How the points are linked:
Q344: ki>Q944, ve>Q382, pu>Q763, du>Q257, ru>Q927, ke>Q907
Q220: ki>Q166, ve>Q887, pu>Q87, du>Q963, ru>Q434, ke>Q664
Q741: ki>Q15, ve>Q783, pu>Q226, du>Q247, ru>Q771, ke>Q993
Q602: ki>Q598, ve>Q44, pu>Q374, du>Q408, ru>Q573, ke>Q473
Q87: ki>Q220, ve>Q963, pu>Q389, du>Q840, ru>Q166, ke>Q860
Q778: ki>Q876, ve>Q721, pu>Q115, du>Q427, ru>Q395, ke>Q510
Q783: ki>Q890, ve>Q902, pu>Q247, du>Q827, ru>Q59, ke>Q342
Q321: ki>Q828, ve>Q689, pu>Q800, du>Q683, ru>Q668, ke>Q21
Q827: ki>Q902, ve>Q34, pu>Q735, du>Q552, ru>Q194, ke>Q59
Q611: ki>Q533, ve>Q741, pu>Q402, du>Q226, ru>Q142, ke>Q847
Q278: ki>Q73, ve>Q377, pu>Q582, du>Q430, ru>Q374, ke>Q593
Q312: ki>Q495, ve>Q664, pu>Q432, du>Q860, ru>Q282, ke>Q763
Q446: ki>Q276, ve>Q662, pu>Q98, du>Q699, ru>Q544, ke>Q901
Q890: ki>Q59, ve>Q194, pu>Q783, du>Q902, ru>Q407, ke>Q402
Q627: ki>Q95, ve>Q533, pu>Q489, du>Q611, ru>Q847, ke>Q854
Q901: ki>Q513, ve>Q360, pu>Q149, du>Q544, ru>Q337, ke>Q427
Q970: ki>Q247, ve>Q735, pu>Q605, du>Q907, ru>Q783, ke>Q15
Q73: ki>Q374, ve>Q327, pu>Q278, du>Q377, ru>Q602, ke>Q538
Q40: ki>Q445, ve>Q389, pu>Q434, du>Q308, ru>Q844, ke>Q472
Q209: ki>Q726, ve>Q489, pu>Q319, du>Q174, ru>Q240, ke>Q490
Q377: ki>Q327, ve>Q449, pu>Q430, du>Q252, ru>Q408, ke>Q602
Q771: ki>Q342, ve>Q59, pu>Q15, du>Q890, ru>Q402, ke>Q489
Q257: ki>Q382, ve>Q472, pu>Q282, du>Q639, ru>Q628, ke>Q927
Q46: ki>Q473, ve>Q573, pu>Q538, du>Q598, ru>Q644, ke>Q406
Q980: ki>Q856, ve>Q406, pu>Q689, du>Q524, ru>Q53, ke>Q913
Q593: ki>Q538, ve>Q602, pu>Q924, du>Q374, ru>Q46, ke>Q468
Q644: ki>Q201, ve>Q924, pu>Q473, du>Q536, ru>Q462, ke>Q459
Q44: ki>Q582, ve>Q510, pu>Q408, du>Q877, ru>Q278, ke>Q536
Q43: ki>Q877, ve>Q876, pu>Q449, du>Q778, ru>Q510, ke>Q582
Q639: ki>Q472, ve>Q844, pu>Q71, du>Q445, ru>Q432, ke>Q628
Q240: ki>Q320, ve>Q95, pu>Q726, du>Q627, ru>Q854, ke>Q314
Q71: ki>Q639, ve>Q445, pu>Q664, du>Q40, ru>Q472, ke>Q382
Q327: ki>Q408, ve>Q43, pu>Q377, du>Q449, ru>Q44, ke>Q598
Q442: ki>Q359, ve>Q149, pu>Q717, du>Q846, ru>Q170, ke>Q474
Q468: ki>Q524, ve>Q473, pu>Q256, du>Q46, ru>Q406, ke>Q856
Q779: ki>Q661, ve>Q209, pu>Q854, du>Q319, ru>Q191, ke>Q630
Q389: ki>Q87, ve>Q840, pu>Q308, du>Q913, ru>Q220, ke>Q730
Q149: ki>Q901, ve>Q544, pu>Q846, du>Q276, ru>Q513, ke>Q124
Q395: ki>Q274, ve>Q618, pu>Q876, du>Q465, ru>Q252, ke>Q377
Q95: ki>Q847, ve>Q142, pu>Q627, du>Q533, ru>Q319, ke>Q779
Q459: ki>Q683, ve>Q256, pu>Q651, du>Q462, ru>Q689, ke>Q828
Q924: ki>Q593, ve>Q374, pu>Q536, du>Q73, ru>Q538, ke>Q256
Q342: ki>Q402, ve>Q407, pu>Q771, du>Q59, ru>Q611, ke>Q627
Q472: ki>Q432, ve>Q730, pu>Q639, du>Q844, ru>Q312, ke>Q833
Q913: ki>Q840, ve>Q800, pu>Q228, du>Q53, ru>Q963, ke>Q220
Q434: ki>Q40, ve>Q308, pu>Q166, du>Q21, ru>Q445, ke>Q639
Q201: ki>Q462, ve>Q593, pu>Q644, du>Q924, ru>Q256, ke>Q683
Q124: ki>Q427, ve>Q337, pu>Q170, du>Q513, ru>Q721, ke>Q876
Q449: ki>Q43, ve>Q778, pu>Q252, du>Q115, ru>Q877, ke>Q44
Q402: ki>Q611, ve>Q226, pu>Q342, du>Q407, ru>Q533, ke>Q95
Q726: ki>Q240, ve>Q627, pu>Q209, du>Q489, ru>Q320, ke>Q336
Q907: ki>Q735, ve>Q104, pu>Q25, du>Q927, ru>Q827, ke>Q783
Q856: ki>Q53, ve>Q651, pu>Q980, du>Q406, ru>Q800, ke>Q840
Q538: ki>Q46, ve>Q598, pu>Q593, du>Q602, ru>Q473, ke>Q524
Q513: ki>Q337, ve>Q990, pu>Q901, du>Q360, ru>Q717, ke>Q721
Q552: ki>Q34, ve>Q763, pu>Q104, du>Q631, ru>Q141, ke>Q194
Q495: ki>Q282, ve>Q71, pu>Q312, du>Q664, ru>Q257, ke>Q344
Q465: ki>Q618, ve>Q359, pu>Q721, du>Q442, ru>Q474, ke>Q252
Q34: ki>Q141, ve>Q344, pu>Q552, du>Q763, ru>Q25, ke>Q605
Q473: ki>Q644, ve>Q536, pu>Q46, du>Q573, ru>Q201, ke>Q651
Q628: ki>Q833, ve>Q312, pu>Q382, du>Q432, ru>Q631, ke>Q552
Q191: ki>Q490, ve>Q240, pu>Q661, du>Q726, ru>Q336, ke>Q672
Q735: ki>Q827, ve>Q552, pu>Q907, du>Q104, ru>Q902, ke>Q890
Q252: ki>Q449, ve>Q115, pu>Q274, du>Q474, ru>Q43, ke>Q408
Q800: ki>Q321, ve>Q683, pu>Q53, du>Q459, ru>Q828, ke>Q887
Q840: ki>Q963, ve>Q321, pu>Q913, du>Q800, ru>Q887, ke>Q166
Q408: ki>Q44, ve>Q877, pu>Q327, du>Q43, ru>Q582, ke>Q573
Q308: ki>Q389, ve>Q913, pu>Q21, du>Q228, ru>Q87, ke>Q844
Q730: ki>Q860, ve>Q166, pu>Q844, du>Q220, ru>Q664, ke>Q495
Q274: ki>Q252, ve>Q474, pu>Q395, du>Q618, ru>Q449, ke>Q327
Q174: ki>Q489, ve>Q402, pu>Q993, du>Q342, ru>Q627, ke>Q240
Q662: ki>Q630, ve>Q191, pu>Q699, du>Q661, ru>Q961, ke>Q360
Q668: ki>Q228, ve>Q856, pu>Q828, du>Q980, ru>Q913, ke>Q389
Q833: ki>Q631, ve>Q495, pu>Q628, du>Q312, ru>Q763, ke>Q34
Q573: ki>Q536, ve>Q278, pu>Q598, du>Q582, ru>Q924, ke>Q201
Q664: ki>Q71, ve>Q40, pu>Q860, du>Q434, ru>Q639, ke>Q257
Q860: ki>Q664, ve>Q434, pu>Q730, du>Q166, ru>Q71, ke>Q282
Q524: ki>Q406, ve>Q644, pu>Q468, du>Q473, ru>Q651, ke>Q53
Q927: ki>Q104, ve>Q833, pu>Q944, du>Q628, ru>Q552, ke>Q827
Q717: ki>Q442, ve>Q846, pu>Q337, du>Q609, ru>Q359, ke>Q618
Q104: ki>Q552, ve>Q631, pu>Q927, du>Q833, ru>Q34, ke>Q902
Q170: ki>Q124, ve>Q513, pu>Q359, du>Q901, ru>Q427, ke>Q778
Q359: ki>Q170, ve>Q901, pu>Q442, du>Q149, ru>Q124, ke>Q115
Q25: ki>Q907, ve>Q927, pu>Q141, du>Q944, ru>Q735, ke>Q247
Q887: ki>Q21, ve>Q668, pu>Q963, du>Q828, ru>Q308, ke>Q40
Q427: ki>Q721, ve>Q717, pu>Q124, du>Q337, ru>Q465, ke>Q395
Q844: ki>Q730, ve>Q220, pu>Q445, du>Q87, ru>Q860, ke>Q312
Q721: ki>Q465, ve>Q442, pu>Q427, du>Q717, ru>Q618, ke>Q274
Q536: ki>Q924, ve>Q73, pu>Q573, du>Q278, ru>Q593, ke>Q462
Q406: ki>Q651, ve>Q201, pu>Q524, du>Q644, ru>Q459, ke>Q800
Q854: ki>Q779, ve>Q319, pu>Q320, du>Q847, ru>Q661, ke>Q662
Q533: ki>Q142, ve>Q15, pu>Q611, du>Q741, ru>Q993, ke>Q319
Q276: ki>Q544, ve>Q630, pu>Q446, du>Q662, ru>Q360, ke>Q513
Q990: ki>Q609, ve>Q98, pu>Q360, du>Q672, ru>Q846, ke>Q442
Q631: ki>Q763, ve>Q282, pu>Q833, du>Q495, ru>Q344, ke>Q141
Q166: ki>Q434, ve>Q21, pu>Q220, du>Q887, ru>Q40, ke>Q71
Q846: ki>Q149, ve>Q276, pu>Q609, du>Q446, ru>Q901, ke>Q170
Q337: ki>Q717, ve>Q609, pu>Q513, du>Q990, ru>Q442, ke>Q465
Q141: ki>Q25, ve>Q944, pu>Q34, du>Q344, ru>Q907, ke>Q970
Q320: ki>Q854, ve>Q847, pu>Q240, du>Q95, ru>Q779, ke>Q699
Q689: ki>Q980, ve>Q524, pu>Q683, du>Q468, ru>Q856, ke>Q228
Q142: ki>Q993, ve>Q771, pu>Q533, du>Q15, ru>Q174, ke>Q209
Q228: ki>Q913, ve>Q53, pu>Q668, du>Q856, ru>Q840, ke>Q87
Q382: ki>Q628, ve>Q432, pu>Q257, du>Q472, ru>Q833, ke>Q104
Q432: ki>Q312, ve>Q860, pu>Q472, du>Q730, ru>Q495, ke>Q631
Q661: ki>Q191, ve>Q726, pu>Q779, du>Q209, ru>Q490, ke>Q961
Q605: ki>Q970, ve>Q907, pu>Q194, du>Q25, ru>Q247, ke>Q741
Q98: ki>Q446, ve>Q699, pu>Q672, du>Q314, ru>Q276, ke>Q149
Q902: ki>Q194, ve>Q141, pu>Q827, du>Q34, ru>Q605, ke>Q407
Q445: ki>Q844, ve>Q87, pu>Q40, du>Q389, ru>Q730, ke>Q432
Q683: ki>Q689, ve>Q468, pu>Q459, du>Q256, ru>Q980, ke>Q668
Q115: ki>Q778, ve>Q427, pu>Q474, du>Q124, ru>Q876, ke>Q877
Q53: ki>Q800, ve>Q459, pu>Q856, du>Q651, ru>Q321, ke>Q963
Q582: ki>Q278, ve>Q430, pu>Q44, du>Q510, ru>Q73, ke>Q924
Q194: ki>Q605, ve>Q25, pu>Q902, du>Q141, ru>Q970, ke>Q226
Q672: ki>Q98, ve>Q314, pu>Q961, du>Q336, ru>Q446, ke>Q846
Q876: ki>Q395, ve>Q465, pu>Q778, du>Q721, ru>Q274, ke>Q430
Q490: ki>Q336, ve>Q320, pu>Q191, du>Q240, ru>Q314, ke>Q98
Q374: ki>Q602, ve>Q408, pu>Q73, du>Q327, ru>Q598, ke>Q46
Q474: ki>Q115, ve>Q124, pu>Q618, du>Q170, ru>Q778, ke>Q43
Q510: ki>Q430, ve>Q274, pu>Q877, du>Q395, ru>Q377, ke>Q73
Q618: ki>Q474, ve>Q170, pu>Q465, du>Q359, ru>Q115, ke>Q449
Q282: ki>Q257, ve>Q639, pu>Q495, du>Q71, ru>Q382, ke>Q944
Q828: ki>Q668, ve>Q980, pu>Q321, du>Q689, ru>Q228, ke>Q308
Q360: ki>Q990, ve>Q672, pu>Q544, du>Q961, ru>Q609, ke>Q717
Q961: ki>Q672, ve>Q336, pu>Q630, du>Q490, ru>Q98, ke>Q609
Q314: ki>Q699, ve>Q779, pu>Q336, du>Q854, ru>Q662, ke>Q276
Q544: ki>Q360, ve>Q961, pu>Q276, du>Q630, ru>Q990, ke>Q337
Q21: ki>Q308, ve>Q228, pu>Q887, du>Q668, ru>Q389, ke>Q445
Q609: ki>Q846, ve>Q446, pu>Q990, du>Q98, ru>Q149, ke>Q359
Q630: ki>Q961, ve>Q490, pu>Q662, du>Q191, ru>Q672, ke>Q990
Q462: ki>Q256, ve>Q538, pu>Q201, du>Q593, ru>Q468, ke>Q689
Q877: ki>Q510, ve>Q395, pu>Q43, du>Q876, ru>Q430, ke>Q278
Q226: ki>Q741, ve>Q247, pu>Q407, du>Q970, ru>Q15, ke>Q142
Q847: ki>Q319, ve>Q993, pu>Q95, du>Q142, ru>Q209, ke>Q661
Q256: ki>Q468, ve>Q46, pu>Q462, du>Q538, ru>Q524, ke>Q980
Q15: ki>Q771, ve>Q890, pu>Q741, du>Q783, ru>Q342, ke>Q174
Q963: ki>Q887, ve>Q828, pu>Q840, du>Q321, ru>Q21, ke>Q434
Q763: ki>Q344, ve>Q257, pu>Q631, du>Q282, ru>Q944, ke>Q25
Q407: ki>Q226, ve>Q970, pu>Q59, du>Q605, ru>Q741, ke>Q533
Q489: ki>Q627, ve>Q611, pu>Q174, du>Q402, ru>Q95, ke>Q320
Q993: ki>Q174, ve>Q342, pu>Q142, du>Q771, ru>Q489, ke>Q726
Q944: ki>Q927, ve>Q628, pu>Q344, du>Q382, ru>Q104, ke>Q735
Q319: ki>Q209, ve>Q174, pu>Q847, du>Q993, ru>Q726, ke>Q191
Q430: ki>Q377, ve>Q252, pu>Q510, du>Q274, ru>Q327, ke>Q374
Q247: ki>Q783, ve>Q827, pu>Q970, du>Q735, ru>Q890, ke>Q771
Q598: ki>Q573, ve>Q582, pu>Q602, du>Q44, ru>Q536, ke>Q644
Q699: ki>Q662, ve>Q661, pu>Q314, du>Q779, ru>Q630, ke>Q544
Q651: ki>Q459, ve>Q462, pu>Q406, du>Q201, ru>Q683, ke>Q321
Q59: ki>Q407, ve>Q605, pu>Q890, du>Q194, ru>Q226, ke>Q611
Q336: ki>Q314, ve>Q854, pu>Q490, du>Q320, ru>Q699, ke>Q446

The rows follow the links: the fewer symbols apart two points are, the more alike their rows tend to be.

Rows of some points; one shown again gets a slightly different row:
Q846
  3  -31  -17   -4    8    7    7  -16   -1  -44  -10  -37  -14   -3   -4  -47   17    6   16    8    2   -8   -8  -26  -16   23   10    7   12   14   12   18   18  -24   -9  -10  -17    5  -10  -32   11   27   -4   11
Q840
  7   29    5   -1   29   16  -23  -14   12   33   -2    0  -18  -23   -4   11  -13   17  -17  -24   13    2   12   27    6   10  -17   14    9   -5   24    4   -6   27  -23   -4   -7    3   26  -12   48   18   20  -16
Q312
 10    8   13  -21    5   -6   -2    2    6    3   -8   38  -10   22   -2   14  -10   -2  -13  -18   49   25    8   -9   19  -15   -8  -37  -18   13  -15  -29   -5    2   -5    6   16   -3   11    7   -5  -48  -16   22
Q800
 13   17   15   -8   31   11  -10  -31   14    4    6   -6  -13  -11    8    3  -17   24    5  -15   -1   13   17   21   23    6  -16    1   -7   16   11   17   -5    9  -19   10  -25    0   12  -29   52   27   37   -9
Q209
-16   -6   -9   11  -25    8   -1   34  -21   17  -12  -11    5   13  -28    0  -11  -17  -17   27    4   -9   -8  -18  -30    2    7   -6   29  -39    8  -32    5    5   19  -15    2   -4   11   20  -34  -14  -34   -4
Q389
 -4   31   -1    4   16   11  -21    4   14   52    1   16  -10  -27   -7   31  -11    6  -25  -32   17    4    2   31    4   -2  -14   20   13  -13   14  -11  -14   29  -12   -8   10    7   20   11   29   -1   -3  -11
Q717
 -8  -23  -27   10    5    4   -1  -11    3  -23   -4  -36   -8  -24    0  -36   28    3   11   -4  -15  -23  -16   -7  -23   23   13   37   19    9   12   28   13  -14   -9  -15   -2    9  -12  -21   10   37   -2   -4
Q827
 12   14   -1  -25   -9   -8   15   16  -11   20  -38    3  -11   23    2    8    6  -13   -7    0   19  -31  -42   -6   17    7   12  -14  -14   -4  -26  -32   18  -17   24   -8   27   -3  -26    3  -16   27    0  -14
Q598
 17   17  -22    6    5  -14   -9   -1  -27    5   12   31   12  -21    5   12   35    1    5    6  -18   16   28   12  -23   -7  -19   14    5   -1   36   24  -16   16  -46    9  -23   -5    0   18   27    0    5    1
Q593
 20   16  -26   -2    6  -20   -2    3  -22   10   12   34   14  -24    9   24   35    2   11    7  -22   18   14   17   -9  -15  -20   17    0    2   22   17  -20    2  -33    9  -24    1  -20   20   35   11    6    1
Q174
-12    2   14   12  -16   18   -3   16  -19   13  -19  -20   -3   25  -26  -14  -27  -10  -19   23    7  -21    1  -16  -22   17   12  -18   19  -37   10  -24   17   20   14  -13    4  -13   35    2  -37   -8   -8  -14
Q887
  2   32    1    1   24   15  -23   -7   13   44   -3    5  -16  -26   -4   19  -12   13  -20  -28   14    1    6   28    4    7  -16   17   12   -9   22   -1  -10   29  -22   -6    1    5   25   -2   40   13   11  -14
Q194
  6   10    7  -21  -11   -5   16   14   -5   17  -32   -3   -8   24    5    8   -5  -11   -3    1    9  -32  -41   -5   23    6   16  -13  -16   -1  -33  -29   18  -17   35   -6   28   -3  -25    1  -23   26    6  -15
Q741
-11   -1   37    2  -13   13    9    0    4   -1  -15  -25   -2   35   -2  -11  -39   -4   -2   12   -2  -28  -12   -8   15   13   18  -25  -11  -11  -26  -15   21    4   39    1   14  -10   15  -13  -42    4   19  -18
Q344
 29   17   -7  -34    8   -7    4    9  -24    7  -42   24  -24   28   -8   -3   14   -6  -14   -4   50   -3  -13  -23    3   10   -3  -33   -8    3    4  -33   15   -5  -18   -7   11  -10   -3   -1    4    0   -9    6
Q46
 20   15  -24   -4    4  -22    0    3  -16    9   14   30   14  -24   15   29   33    2   14    6  -24   22    9   20    1  -17  -20   16   -6    8   15   16  -23   -6  -25   14  -24    3  -29   18   39   17    9    1
Q73
 12   13  -13   12    5  -10   -9   -6  -23   -4   17   27   13  -17    4    3   26    1    4    4  -20   14   39    8  -28   -3  -17   12    4    1   38   31  -15   25  -47   10  -21   -8   13   13   17  -11    8    2
Q672
 -3  -43   -7   -3  -10    1   16   -4    4  -50    3  -27    3   17   -4  -30    0    3   20   24    1   15   -6  -32   -1   -2   10  -16    2   13  -12   -2    9  -39   20   -1  -18    5  -19  -19  -11   -5  -21   23
Q59
 -7    1   31   -4  -13    7   12    2    6    2  -17  -21   -1   31    4   -3  -31   -7    0    8   -2  -31  -24   -5   23    8   20  -20  -16   -6  -36  -17   19   -6   43    0   21   -6   -2   -9  -39   12   16  -17
Q963
  6   31    3    0   26   15  -22  -12   13   39   -2    3  -18  -24   -7   17  -12   14  -20  -26   13    3   10   26    6    9  -15   17   11   -7   24    1   -9   29  -23   -6   -4    4   24   -7   44   16   15  -15
Q40
-12   20    1    4    4    1  -15   12   21   45   11   28   -1  -22   -4   39  -11   -1  -24  -32   20   13   -2   26   12  -18  -10   11    5   -8   -5  -21  -21   20    4   -3   24   10   11   25    8  -26  -18    1
Q970
 -1    6   16  -15  -13   -3   16    9    1   13  -26  -10   -4   27    6    6  -13  -11    0    3    3  -32  -38   -4   25    5   18  -14  -17   -3  -38  -24   19  -14   40   -1   27   -3  -20   -1  -29   22    9  -17
Q274
-26  -15   10   33   -6   -3   -5  -14   23  -19   43   -6   25  -25   17   -5   -1    1   12  -10  -43   -5   18   19   -6   -8    6   31   -7   13   -7   44  -14   13    2   10    9    4    6    4  -21  -19   13    0
Q321
 15   20   13   -6   32   12  -14  -30   13    9    2   -6  -14  -13    6    2  -16   23    2  -17    2   10   18   21   20    9  -16    3   -4   12   15   16   -5   13  -21    8  -24    1   16  -27   53   26   37   -9
Q382
 24   11    4  -30   10   -5    2    3  -10   -2  -27   33  -20   29   -6   -1    0   -3  -13  -10   56   16    3  -20   13   -1   -8  -42  -16   13   -3  -30    6   -2  -16    0   11   -7    9   -1    1  -29  -12   18
Q247
 -2    5   21  -11  -14   -1   16    9    2   10  -23  -12   -3   29    7    4  -19  -10   -1    4    2  -32  -36   -4   25    6   20  -15  -17   -4  -38  -21   20  -13   42   -3   26   -3  -15   -4  -32   18   12  -17
Q377
 -7   -3    9   26    1   -4   -9  -16   -1  -23   35   10   19  -15   12   -8    5    4    9   -1  -30    8   45   11  -20   -5   -6   15   -4   11   20   45  -14   27  -30   15  -10   -8   25    4   -7  -28   16    3

Each walk starts at a row. The symbols on each line, taken left to right, move it on to the next point.
Each answer is a row, close to the row of the point it stands for.
 -6  -45   -7   -4  -13   -2   18    0    3  -48    4  -25    5   19   -4  -26    0    2   19   25   -2   17   -8  -32    0   -6   10  -18    3   11  -15   -5    5  -40   22    0  -17    4  -21  -12  -13   -9  -23   25
pu du ru du pu du ve	-13    0   26   10  -14   20   -1    7  -12    4  -19  -26   -4   33  -19  -17  -37   -7  -16   20    4  -24    2  -15  -12   19   12  -22   10  -29    3  -19   22   20   19   -8    5  -15   33   -8  -40   -6    4  -16
ke ve ki ki ru	-14   -3   -2   13  -22   11   -3   28  -22   17  -16  -15    2   16  -29   -5  -14  -14  -19   26    6  -13   -5  -17  -30    9    8   -8   28  -41   14  -30   12   11   14  -16    3   -6   20   17  -34  -11  -25   -9
-26  -17    7   33   -9   -2   -4  -12   24  -18   42   -7   22  -27   18   -2    1    1   13  -12  -41   -7   14   20   -5   -8    6   34   -5   12   -9   43  -13   12    4    8   10    5    4    6  -22  -16   13   -1
pu ru du ve du pu	  2  -29  -22   -1    9    7    3  -15    0  -39  -10  -38  -12   -6   -4  -46   19    7   12    6   -2  -10  -10  -23  -18   23   10   13   14   13   15   20   18  -24  -12  -10  -13    5   -9  -31   12   30   -3    7
pu pu ve ki ru ki pu	  2  -37  -12   -5    2    4   11  -15    2  -50   -6  -36  -10   10   -5  -46   10    8   17   16    2    3   -5  -32  -10   15   11   -7    6   16    4   12   16  -32    0   -5  -21    3  -11  -31    6   16   -9   16
 27   14   -1  -32   10   -5    4    5  -17    1  -35   29  -23   30   -9   -4    7   -4  -13   -7   55    8   -2  -23    6    3   -5  -39  -12    8    2  -30   11   -3  -18    0   10   -8    5   -2    2  -18  -11   13
ke du ke ve ve ru pu	 28   16   -3  -35   10   -5    4    6  -20    3  -38   27  -24   31   -8   -5   10   -4  -12   -6   55    5   -5  -24    5    8   -4  -38  -12    7    4  -32   14   -4  -19   -3    9   -8    3   -2    4  -10   -9   11
ki ve du du ve ki	-10   28   -1    6   10    8  -20    9   18   51    4   21   -6  -27   -6   35  -11    2  -26  -33   18    6   -2   29    6  -10  -13   18   10  -12    7  -14  -17   26   -6   -8   18    9   16   19   20  -11  -10   -6
-12    1   21   10  -15   20   -2   11  -14    7  -19  -26   -4   28  -22  -16  -34   -8  -16   22    6  -24    1  -16  -18   19   11  -21   14  -31    5  -20   21   19   17  -10    4  -13   35   -4  -39   -8    0  -16
du ki ke pu ru du	-13   -1   29   10  -12   18    0    5   -8    4  -18  -27   -4   33  -17  -17  -39   -6  -12   20    3  -25    1  -14   -7   19   13  -23    7  -25   -1  -16   22   17   23   -6    7  -14   33  -10  -39   -5    8  -18
ru du ru ru du	-11   -2   36    0  -13   11   11    0    5   -1  -14  -25   -2   35    0   -8  -36   -6   -2   11   -3  -30  -16   -8   17   11   19  -22  -11   -8  -30  -15   20   -1   41    0   17  -10    9  -11  -41    6   19  -18
 29   17   -5  -35    9   -7    5    7  -22    4  -40   26  -24   29   -8   -4   13   -6  -13   -5   52    0   -8  -24    4    8   -5  -35  -10    6    4  -32   14   -5  -18   -5    9   -9    1   -2    4   -6  -10    9
ki pu du ki du pu du pu	-10   22    0    4    6    3  -18   12   21   47    9   24   -2  -24   -3   38  -12    1  -27  -32   19   10   -1   28    9  -16  -11   14    6   -9   -2  -19  -20   22    0   -4   21   11   12   23   12  -22  -16   -2
ki pu ke ki pu ru	  8    8   14  -16    4   -6   -2    4   11    7   -2   36   -8   18   -1   18  -12   -2  -13  -19   45   27    9   -7   22  -18   -8  -34  -18   12  -16  -29   -8    2   -1    7   17   -1   10   10   -6  -51  -18   22
-12   24    0    5    8    4  -18   10   19   50    8   23   -4  -25   -4   37  -10    0  -26  -32   18    9   -2   30    9  -13  -13   16   10  -12    3  -16  -19   24   -1   -6   20   10   14   22   16  -17  -14   -5
ki pu ki pu du ve ke pu	 -3   31   -1    4   19   12  -23    2   14   49    0   12  -12  -28   -7   27  -10    8  -26  -32   16    2    2   29    3    0  -14   19   14  -12   18   -7  -13   30  -16   -7    7    7   21    7   33    4    2  -13
ki ki ru ve du ve	 15   13   15   -9   29    8   -6  -31   16   -4   10   -4   -8  -10   14    3  -15   24   10  -11   -6   16   17   20   28    1  -14   -1  -13   20    6   20   -8    1  -14   14  -28    2    5  -27   51   24   39   -6
 25   19  -12  -34    3   -7    9   14  -24   17  -46   18  -23   25   -7    1   18  -10  -13   -2   42  -17  -27  -18    5   10    3  -23   -8   -1   -2  -33   19   -9   -7   -9   18   -5  -14    0    1   17   -7   -2
ki ki ve ki ke ke pu	 -6    2   28   -8  -13    4   14    5    5    4  -19  -17   -1   30    5   -1  -27   -8    0    7   -1  -30  -28   -4   26    6   19  -19  -15   -6  -38  -19   19   -8   44    0   23   -5   -6   -7  -38   13   16  -17
ke ru ru du ke ki	-13    0    4   10  -19   15   -3   24  -20   16  -18  -19   -2   20  -28   -9  -21  -13  -18   26    7  -18   -1  -17  -28   13    8  -12   25  -40   14  -25   13   15   12  -15    3  -11   28    9  -36   -9  -18  -12
 19   12  -20   -6    6  -21    4   -3   -8    7   19   26   14  -23   19   30   27    6   18    3  -26   23    6   22   11  -22  -19   14  -11   11    5   16  -23  -11  -16   15  -24    6  -33   13   42   19   13    2
ki ki ve du du ke ke	 19   12  -14   -7    8  -20    4   -5   -4    5   18   23   13  -21   20   27   23    7   20    3  -28   25    5   23   16  -21  -17   13  -13   14    1   17  -23  -13  -12   17  -25    5  -34    9   42   21   16    3
ki ve du du ki ke pu	 19   18  -24    3    5  -17   -7    2  -27    8   12   31   12  -22    6   14   35    0    7    6  -19   17   25   13  -22  -10  -19   15    3   -3   35   22  -18   13  -44    8  -22   -2   -6   18   30    2    5    1
